What can hang from each mark
X: Q Z
T: D H X
G: J
D: Q T
U: G J Z
Q: D H X
H: U
Z: X
J: G U

Every row comes from one small tree of marks. Brackets hold a mark, then the marks that hang from it, in alphabetical order. Every link used is in the known rows. Which tree was each row made from?
Known rows
[T [D Q] H X]: 0  18  -7  -28  -5  55  1  -15  7  16  25  -5  -24  -18  13  10  -13  -19  6  -11  -3  13  1  -15  10  -13  -27  -34  24  6  3  -11  13  -48  -24  -31  26  10  39  -13  20  14  -18  4  -6  -5  14  -5  -17  13  -17  5  9  27  -11  0  -22  -24  -1  19  -2  -35  -13  -12
[Z [X [Q [D T] H]]]: -6  9  -5  3  -5  10  -10  -18  -11  -2  -12  -4  -14  -5  1  -14  -15  -10  -2  -23  0  17  0  -5  2  -6  6  1  2  -16  9  -11  3  0  -15  3  -1  8  20  26  3  7  -16  -7  -11  -1  2  -4  -6  -7  -4  5  -2  29  -1  6  -2  8  3  2  2  -9  5  3
[J G [U [Z X]]]: 6  -32  8  3  -2  -54  -3  4  11  -9  8  7  33  3  -14  16  20  12  13  20  -8  -35  1  0  -8  4  26  8  -14  -1  -5  23  -36  31  26  10  -9  -23  -23  -18  -9  -13  3  24  18  15  -26  25  29  7  10  19  -9  -35  33  -3  22  8  14  -4  10  15  -5  5
[U [G J] [Z X]]: 1  -22  4  7  -9  -48  -7  13  3  -19  1  9  19  4  -23  18  5  17  18  23  -6  -7  6  13  0  7  10  27  -5  -3  -13  11  -12  29  25  19  -11  5  -33  -4  -14  0  33  22  13  15  -22  5  36  4  3  22  2  -34  22  6  -3  18  6  -12  0  38  22  11
[T [H [U Z]]]: 4  -2  -3  -5  12  12  4  6  4  8  11  5  7  4  -2  4  14  -1  -8  17  1  -3  7  3  0  2  0  -7  10  12  -14  -6  3  -8  6  -5  0  -9  -9  -15  11  -7  6  5  7  6  -8  6  -4  -2  4  -9  4  -12  -13  -4  11  -22  1  -4  -6  -1  6  -6
[D [Q H] T]: -2  11  10  8  9  32  15  -6  -10  -4  2  -15  -8  3  12  10  2  -17  4  -9  -10  4  0  -17  13  -14  -10  -28  -8  -5  18  -9  -6  -18  -29  6  -3  -5  37  -1  10  11  -5  -1  -13  -7  8  -25  -5  0  -18  -18  -8  26  3  -11  -11  -7  -5  -14  8  -28  -11  -4
[Z [X Q]]: -2  -2  -9  -2  -15  -6  -15  -8  -4  -4  -9  7  -3  -8  -8  -4  -7  -12  -6  -15  -1  13  0  -3  5  -6  13  7  3  -12  3  -5  -3  8  5  13  -2  6  13  15  -3  4  -14  2  -12  -7  4  -7  0  -3  4  14  15  21  6  13  -3  8  5  -1  -7  -2  12  7
[X [Q [D [T H]]] Z]: 0  8  -6  -3  7  26  3  -7  -15  11  -15  5  -9  -6  -1  -20  2  -2  -13  -21  -2  5  -4  -5  1  -8  3  -4  2  -21  14  -13  0  -18  -20  -3  8  15  17  21  14  9  -12  -20  -7  -2  9  0  -23  4  2  -20  -11  19  -15  9  -17  1  -6  3  -5  -2  5  -7
[U G J [Z X]]: 2  -22  2  2  -5  -55  -7  18  6  -20  -4  19  20  -3  -17  15  5  26  16  25  1  -11  3  17  -9  22  5  34  -13  5  -11  25  -13  33  21  22  -17  11  -38  -11  -20  0  37  27  13  -1  -17  7  44  4  4  29  5  -37  23  6  4  18  -4  -11  7  48  19  25
[X [Q [D T]]]: -3  3  -8  -2  3  28  -1  -9  -12  -1  -12  -3  -8  -6  4  -10  -5  -11  -12  -23  -1  18  2  -1  13  4  2  -6  0  0  4  -4  -6  -11  -13  5  7  4  19  12  0  -2  -6  -1  -14  -8  4  -1  -22  2  1  -14  9  23  -2  3  -1  6  -2  -2  3  1  3  -3
[T D]: -2  7  -2  1  -4  15  -5  -2  11  2  4  -4  -14  -12  8  -1  -2  -2  -6  -3  2  17  -5  -3  20  5  -10  1  10  9  -4  6  -3  -2  0  -2  12  -9  18  -13  -4  -6  3  8  -10  0  12  11  -9  5  6  -9  26  -7  -5  5  3  -11  1  6  -1  -7  1  -4
[Z X]: -2  1  -6  4  -13  -19  -13  -3  5  -4  -1  5  0  0  -9  2  -3  -7  -2  -4  7  14  -1  -2  7  -5  10  8  1  -8  -1  0  -4  14  14  11  -6  1  10  4  -7  -3  -5  5  -9  1  6  -4  6  -2  7  11  24  4  3  7  4  4  3  1  -11  -4  7  7
[T H]: -2  2  -4  -1  5  16  1  -6  6  8  20  -1  6  -5  -7  6  16  -15  -6  4  5  1  3  -6  14  -8  1  -15  8  7  -7  0  -9  -11  2  -2  5  -1  5  -17  8  -5  -1  3  -4  2  3  1  -6  -2  3  -9  6  -1  -11  0  9  -17  0  2  -6  -8  1  -2
[X [Q D] Z]: 0  5  -5  1  -3  12  0  -3  -12  6  -17  7  -8  -6  -2  -18  -3  2  -14  -20  -1  4  -10  -3  -3  -4  5  4  3  -12  8  -5  1  -2  -8  1  5  17  11  20  5  4  -9  -20  -4  -5  10  -1  -21  0  9  -16  -6  10  -14  14  -14  3  -4  5  -11  9  9  -2
[U J [Z [X Q]]]: 0  -15  -4  -12  -16  -31  -12  13  4  -7  -14  17  10  1  -14  4  0  16  1  10  1  -4  0  8  -7  14  4  26  -5  0  -11  7  3  30  11  17  -16  3  -15  4  -5  1  15  18  0  -7  -1  4  23  6  9  26  2  -11  19  16  5  13  -2  -6  3  31  24  16
[J G [U [Z [X [Q H]]]]]: 3  -29  10  4  -2  -46  -1  0  6  -10  7  4  29  0  -12  12  15  8  14  15  -13  -38  0  -2  -12  0  27  6  -13  -3  -1  20  -32  29  17  8  -8  -20  -21  -10  -4  -8  -2  19  18  13  -27  24  26  3  7  17  -24  -28  34  -1  21  9  16  -4  15  13  -3  5
[G [J U]]: -4  -27  5  27  8  -23  1  15  18  -8  13  -9  19  4  -5  13  18  -3  -3  16  2  -16  -1  9  14  8  9  12  -13  17  -21  12  -30  27  29  15  3  -17  -12  -17  -20  -17  12  7  1  17  -12  3  9  0  23  4  5  -26  8  -2  21  -7  15  0  3  15  6  -3
[G [J [U [Z [X [Q D]]]]]]: -5  -25  3  17  1  -26  -5  11  10  -7  1  -6  14  5  -7  7  6  4  3  8  -2  -13  1  11  7  10  9  15  -9  6  -22  4  -20  29  18  9  0  -13  -14  -1  -15  -12  9  9  4  17  -15  6  11  2  19  15  -8  -17  12  3  15  2  15  1  6  23  12  -2
[J G [U [Z [X Q]]]]: 5  -32  6  0  -3  -49  -3  2  7  -10  5  8  32  -1  -14  13  17  11  11  14  -12  -36  1  1  -9  3  28  7  -13  -2  -3  21  -35  29  21  10  -7  -20  -22  -13  -7  -10  -2  23  17  11  -26  24  26  7  10  19  -12  -28  34  -1  20  10  16  -6  11  15  -2  6
[Q D H [X Z]]: -10  36  8  15  -1  11  8  -18  -4  9  -3  -21  -18  8  10  -23  -13  2  1  -17  16  6  -9  -6  -9  -8  -11  -3  4  -6  13  -3  26  -1  -18  -25  2  9  -6  15  3  0  -7  -37  -4  -1  22  -1  -16  -18  -8  -20  -27  5  -26  -7  7  13  -14  17  0  -12  -22  -2
[T D X]: 2  14  -10  -22  -13  24  -8  -4  14  10  10  1  -20  -11  6  3  -14  -11  0  -4  8  23  -2  -7  9  1  -17  -5  17  8  1  -4  7  -22  6  -16  17  7  17  -12  2  0  -3  9  -5  -1  14  11  -14  15  -3  2  33  3  -4  4  -11  -8  -2  18  -8  -22  -9  -8
[D Q [T H X]]: 3  11  -3  -21  4  45  10  -9  -6  7  15  -6  -7  -1  5  16  3  -25  5  -9  -5  10  9  -17  12  -18  -18  -40  1  -7  16  -17  -1  -47  -24  -9  9  5  40  -8  18  14  -12  5  -12  -8  8  -25  -11  15  -24  -6  8  36  2  -13  -25  -11  -5  -6  -1  -37  -17  -9
[D [Q [H U] [X Z]]]: -1  19  11  12  1  11  13  0  -8  -2  2  -11  -8  8  18  1  -7  -4  1  -6  -5  -6  -7  -8  -7  -12  -10  -14  -1  4  11  -2  21  -5  -16  -7  -4  -1  8  3  2  9  -11  -23  -2  -13  17  -24  -6  -15  -11  -13  -18  15  -11  -7  -7  -4  -6  -3  -2  -17  -12  1
[U [J G] [Z [X [Q D]]]]: 3  -23  -2  -2  -12  -38  -7  7  3  -11  -9  14  15  1  -12  3  5  27  7  10  3  -16  -3  13  -10  15  8  27  -5  -3  -11  25  -7  35  11  20  -5  1  -19  4  -6  -3  18  19  6  -1  -14  19  30  3  9  28  -5  -19  27  10  10  16  0  -6  10  37  18  16
[Z [X [Q [H U]]]]: -4  2  -4  6  -6  0  -11  -7  -7  -4  -7  3  -9  -7  0  -9  -12  -11  -5  -12  -3  9  -1  -2  -2  -5  10  8  4  -7  4  -7  4  9  1  9  -6  3  7  18  1  5  -15  -6  -5  -3  0  -5  -2  -11  3  7  0  19  1  10  2  1  6  -1  -3  -5  11  4
[Z [X [Q H]]]: -5  4  -5  4  -11  -1  -12  -13  -6  -4  -6  2  -9  -9  -4  -8  -11  -14  -3  -17  -3  10  -2  -7  0  -10  12  4  3  -11  7  -6  1  9  -2  8  -6  6  12  19  2  7  -16  -4  -8  -3  3  -5  0  -8  1  9  -2  21  4  12  0  6  5  2  -2  -7  10  7
[X [Q D [H U]] Z]: -1  10  2  13  10  20  7  -2  -16  6  -17  1  -15  -6  12  -27  -8  3  -14  -16  -4  -3  -11  -3  -12  -2  2  4  5  -7  9  -8  10  0  -15  -3  1  16  3  26  10  7  -12  -29  5  -1  2  1  -20  -12  7  -23  -28  10  -22  8  -7  -7  -3  7  -4  4  8  -5

Write each row's tree
6  10  -12  -21  -13  15  -2  -5  -4  12  -4  10  -9  -4  -5  -7  -11  -11  -7  -14  6  12  -4  -6  -8  -6  -3  -4  9  -8  9  -11  7  -19  7  -9  6  23  8  11  5  6  -9  -11  0  -7  11  -1  -18  11  -1  -1  9  11  -7  10  -21  4  -4  17  -17  -8  -2  -4 : [T [X [Q D] Z]]
0  -10  2  10  6  7  5  2  -8  -6  -3  3  1  -8  5  -8  1  1  -6  2  -10  -11  -5  3  -7  7  8  7  1  13  -1  9  -2  11  1  14  -2  -1  -11  6  2  1  2  -2  5  -6  -11  6  1  -11  5  -6  -19  -2  6  6  10  -2  3  -7  9  13  14  3 : [X [Q [H [U [J G] Z]]]]
7  -20  3  15  9  -33  -1  24  3  -13  -3  11  14  10  -2  6  5  21  4  28  -3  -6  5  22  -5  19  6  27  -4  11  -19  7  -3  23  28  17  -10  -4  -33  -6  -16  -9  28  13  15  11  -24  5  21  -4  10  7  12  -32  6  -4  6  -2  6  -15  -2  31  17  2 : [H [U [G J] [Z X]]]
-1  -21  5  -2  1  -39  -6  4  2  -13  -4  8  20  -5  -10  13  1  8  12  8  -10  -16  6  5  -7  13  18  9  -14  3  -7  7  -27  18  9  1  -15  -8  -25  -7  -16  -7  7  20  18  6  -21  10  18  6  4  15  -9  -24  20  2  8  14  8  -1  10  24  -1  9 : [J [U G [Z [X [Q D]]]]]
-4  -28  5  17  0  -34  -5  16  16  -8  8  -4  19  10  -13  13  14  4  3  18  -2  -17  2  9  8  7  11  18  -11  7  -21  6  -22  33  27  13  -4  -17  -18  -11  -16  -13  13  12  5  20  -15  6  17  3  19  15  -1  -28  14  1  18  1  16  -3  2  19  11  0 : [G [J [U [Z X]]]]
-4  19  11  9  -8  11  12  -6  -7  -3  5  -13  -8  4  9  4  -6  -9  5  -10  -5  -4  -7  -15  -2  -20  -9  -17  -1  -1  14  -2  17  -5  -20  -8  -3  4  15  2  5  11  -11  -20  -8  -15  22  -25  -3  -11  -13  -9  -18  17  -6  -3  -10  2  -8  -2  -2  -19  -13  4 : [D [Q H [X Z]]]
-3  11  11  8  -1  8  11  3  -4  -8  3  -11  -5  8  17  6  -8  1  5  0  -4  -5  -4  -3  -7  -1  -12  -10  -2  14  0  4  21  4  -15  -4  -8  -6  1  -3  -2  5  -1  -9  -3  -18  12  -20  3  -14  -11  -2  -16  11  -1  -8  2  -2  -6  -8  6  -6  -10  6 : [D [Q [H [U J Z]] X]]
3  -25  -2  -4  -14  -42  -8  10  4  -11  -7  16  20  1  -16  6  9  22  7  15  0  -19  -4  11  -10  12  11  27  -7  -3  -10  25  -9  36  17  23  -9  1  -21  1  -6  -1  17  21  5  -2  -13  17  34  4  9  29  -5  -21  30  10  8  16  2  -10  8  35  21  17 : [U [J G] [Z [X Q]]]
10  -14  3  5  11  -23  5  23  2  -10  -3  14  15  7  1  8  7  17  0  28  -5  -4  4  17  -5  19  5  16  -2  19  -14  9  -4  14  24  13  -14  -7  -33  -16  -12  -12  29  16  18  4  -19  8  12  -3  7  -7  16  -36  3  -6  6  -5  1  -14  -4  26  10  4 : [H [U G Z]]
-5  19  6  5  0  29  4  -7  3  -2  3  -16  -24  -7  25  -2  -15  -2  1  -10  -5  11  -6  -6  10  0  -20  -10  10  12  4  4  18  -11  -22  -13  12  -7  23  -6  -1  4  -9  -6  -9  -8  17  -6  -12  -7  -9  -10  3  15  -9  -3  -5  -11  -3  4  8  -21  -11  -5 : [T [D [Q [H U] X]]]
6  5  -11  -20  8  25  2  1  8  17  23  6  -2  -3  2  4  2  -15  -5  11  8  5  8  0  -4  -3  -9  -16  14  15  -7  -10  7  -31  12  -14  9  5  -2  -15  11  -2  -6  0  8  3  -2  1  -12  4  -4  -1  16  2  -17  -8  0  -23  0  11  -12  -20  -8  -10 : [T [H U] X]
0  -1  -2  -16  -21  -16  -10  -2  -4  -2  -11  10  1  4  -17  1  -5  1  4  -1  -6  5  1  -6  -7  -4  12  8  6  -12  -1  -10  8  16  3  5  -17  0  -6  10  10  5  3  11  2  1  0  4  11  3  -2  10  -6  0  15  14  -3  13  2  -6  -5  7  17  5 : [U [Z [X [Q H]]]]
-10  37  7  10  7  18  9  -20  -9  12  -9  -25  -21  11  12  -26  -10  1  2  -18  16  11  -2  -7  -4  -12  -14  -8  -2  -16  22  -11  23  -15  -29  -23  4  5  0  18  9  3  -8  -37  -9  1  21  -2  -19  -11  -15  -27  -27  15  -25  -13  -1  15  -17  9  4  -23  -28  -7 : [Q [D T] H [X Z]]
7  -20  2  11  12  -37  -1  27  6  -14  -6  17  15  5  2  5  5  29  3  30  1  -9  3  24  -10  29  3  31  -9  16  -18  17  -2  26  24  19  -14  -2  -38  -10  -21  -9  30  17  17  1  -20  7  25  -5  11  12  12  -35  6  -2  9  -2  -1  -13  2  38  15  12 : [H [U G J [Z X]]]
7  -21  2  24  19  -18  7  23  12  -9  5  8  16  3  13  0  15  17  -12  24  8  -13  -4  21  -2  24  2  20  -7  26  -17  27  -12  23  28  23  1  -10  -20  -17  -20  -18  18  6  6  1  -15  10  10  -9  20  -3  20  -28  -3  -10  23  -16  3  -8  1  24  6  4 : [H [U [J G]]]
-6  26  9  9  -6  0  5  -11  0  7  2  -13  -8  6  -1  -14  -1  -6  0  -3  8  -2  -7  -10  -8  -17  -3  0  0  -6  18  -2  21  1  -3  -10  -6  3  -15  4  6  4  -8  -31  -3  -5  24  -6  -5  -15  -6  -16  -23  -1  -15  -2  1  10  -10  8  -3  -19  -15  2 : [Q H [X Z]]
-3  14  2  6  7  25  7  -9  -19  9  -17  -3  -17  -6  5  -24  -5  -3  -10  -22  -4  1  -8  -10  -5  -10  1  -3  2  -20  20  -13  3  -10  -25  -3  5  16  14  27  15  13  -13  -27  -3  -1  8  0  -21  -3  0  -25  -28  18  -14  8  -14  2  -6  4  0  -5  4  -6 : [X [Q [D T] H] Z]
3  3  2  -7  13  29  9  0  -10  1  2  -3  -2  6  8  10  6  -6  2  -1  -10  4  9  -7  9  -11  -9  -27  -3  -9  9  -17  3  -29  -28  -1  0  -8  32  -1  16  10  -9  6  -7  -3  0  -23  -4  7  -17  -8  0  28  -1  -13  -14  -14  -1  -17  4  -23  -5  -7 : [D Q [T [H [U [Z X]]]]]
-3  -28  4  14  -2  -30  -6  13  12  -9  3  -4  16  4  -11  10  11  1  1  13  -5  -17  2  9  7  7  12  16  -10  7  -19  4  -22  30  23  13  -3  -15  -15  -4  -15  -10  9  10  5  16  -15  4  14  2  19  16  -5  -19  16  5  15  3  17  -2  5  20  15  -2 : [G [J [U [Z [X Q]]]]]
4  4  -2  -15  15  41  13  3  -5  6  12  -3  -5  2  14  12  2  -15  1  -1  -3  4  9  -5  7  -5  -20  -31  -3  3  8  -12  3  -43  -21  -5  8  1  31  -8  11  10  -8  4  -7  -8  2  -25  -10  11  -19  -5  7  30  -2  -16  -18  -20  -5  -7  3  -29  -15  -9 : [D Q [T [H [U J]] X]]
-1  16  -6  -8  8  28  5  -10  -2  16  2  -6  -10  4  4  -7  -1  -7  -3  -11  14  19  2  -4  8  -2  -12  -17  4  -9  5  -12  0  -27  -12  -15  12  9  19  2  8  -3  -1  -6  -7  7  6  2  -20  9  -7  -16  12  10  -18  -9  -5  -4  -8  9  -5  -15  -14  -11 : [Q [D [T H [X Z]]]]
6  -5  -4  -2  1  -10  -4  14  -2  -1  -16  11  1  10  4  -6  -6  15  -8  8  0  7  2  11  -8  15  5  12  5  6  -14  -6  12  13  10  6  -10  -7  -12  6  -2  -9  6  6  7  3  -10  5  -1  -4  8  -2  14  -7  -3  1  8  -2  3  -8  -6  14  12  -2 : [H [U [Z [X [Q D]]]]]
1  -23  8  -1  2  -50  -6  9  8  -13  2  9  25  -2  -15  19  9  7  14  19  -9  -18  7  3  -6  10  18  10  -16  3  -8  8  -30  23  19  4  -20  -11  -29  -17  -17  -8  11  25  19  8  -20  11  24  7  5  15  -4  -33  23  0  10  10  8  -4  8  21  -2  11 : [J [U G [Z X]]]
-8  26  -4  -3  5  25  2  -20  -3  10  -2  -22  -10  9  6  -12  -3  -5  -4  -18  19  25  8  1  13  -2  -13  -16  1  -1  7  -6  15  -24  -20  -20  13  -3  5  2  1  -7  -4  -14  -18  -5  19  -1  -22  -2  -12  -14  7  19  -16  -17  5  14  -13  5  5  -17  -29  -7 : [Q [D [T H]] X]
5  13  -12  -30  7  52  -4  -5  1  25  8  8  -28  -18  13  -16  -11  -5  -9  -5  -3  8  0  -4  -6  -7  -19  -11  25  -1  6  -19  23  -49  -14  -29  27  14  15  4  24  14  -21  -13  6  0  6  9  -28  10  -5  -4  0  19  -24  8  -26  -26  0  22  -7  -27  -1  -20 : [T D [H U] [X Q Z]]
-4  24  -4  -8  7  23  2  -13  -4  11  -7  -17  -8  14  7  -14  -4  3  -2  -11  18  21  9  6  6  5  -13  -11  2  -2  4  -10  23  -22  -19  -21  8  -7  -3  3  4  -8  -1  -11  -12  -4  14  1  -20  -1  -12  -14  7  14  -16  -18  6  13  -13  1  5  -12  -25  -9 : [Q [D [T [H [U Z]]]] X]
5  6  -8  -17  15  31  4  0  3  15  10  0  -3  2  1  1  8  -16  -6  6  7  14  13  -4  8  -4  -9  -18  3  -1  8  -17  -1  -39  -1  -5  8  -4  10  -10  13  -1  -4  4  -3  4  -2  -3  -15  13  -10  -13  19  11  -9  -15  -7  -13  -3  -1  -4  -29  -13  -15 : [D [T [H U] X]]
2  20  -5  -27  -4  47  2  -11  4  22  20  0  -25  -15  9  3  -10  -11  6  -9  -4  5  -4  -18  2  -21  -26  -28  22  -9  9  -15  18  -49  -24  -33  25  18  37  -7  24  20  -19  -8  -1  -1  16  -4  -17  15  -16  2  0  22  -18  4  -33  -25  -4  22  -9  -36  -10  -15 : [T [D Q] H [X Z]]
1  13  5  2  -12  3  6  -1  -4  -4  0  -6  0  5  3  9  -1  -6  -1  -10  -2  0  -6  -9  3  -15  -6  -14  -2  -1  9  2  12  -5  -9  -3  -2  2  16  -4  -3  6  -9  -11  -12  -18  24  -25  -5  -3  -9  -4  5  15  -2  -2  -16  5  -7  -4  -8  -12  -10  4 : [D [Q [X Z]]]
-5  24  -1  4  -7  -2  1  -9  -1  8  -10  -11  -7  11  3  -16  -8  7  -6  -15  20  15  -4  3  -1  -2  -8  2  2  -5  6  1  20  -2  -5  -17  6  6  -4  8  -6  -7  -3  -25  -10  -7  24  0  -17  -6  -1  -12  6  2  -22  -5  0  17  -13  12  -8  -2  -20  0 : [Q D [X Z]]
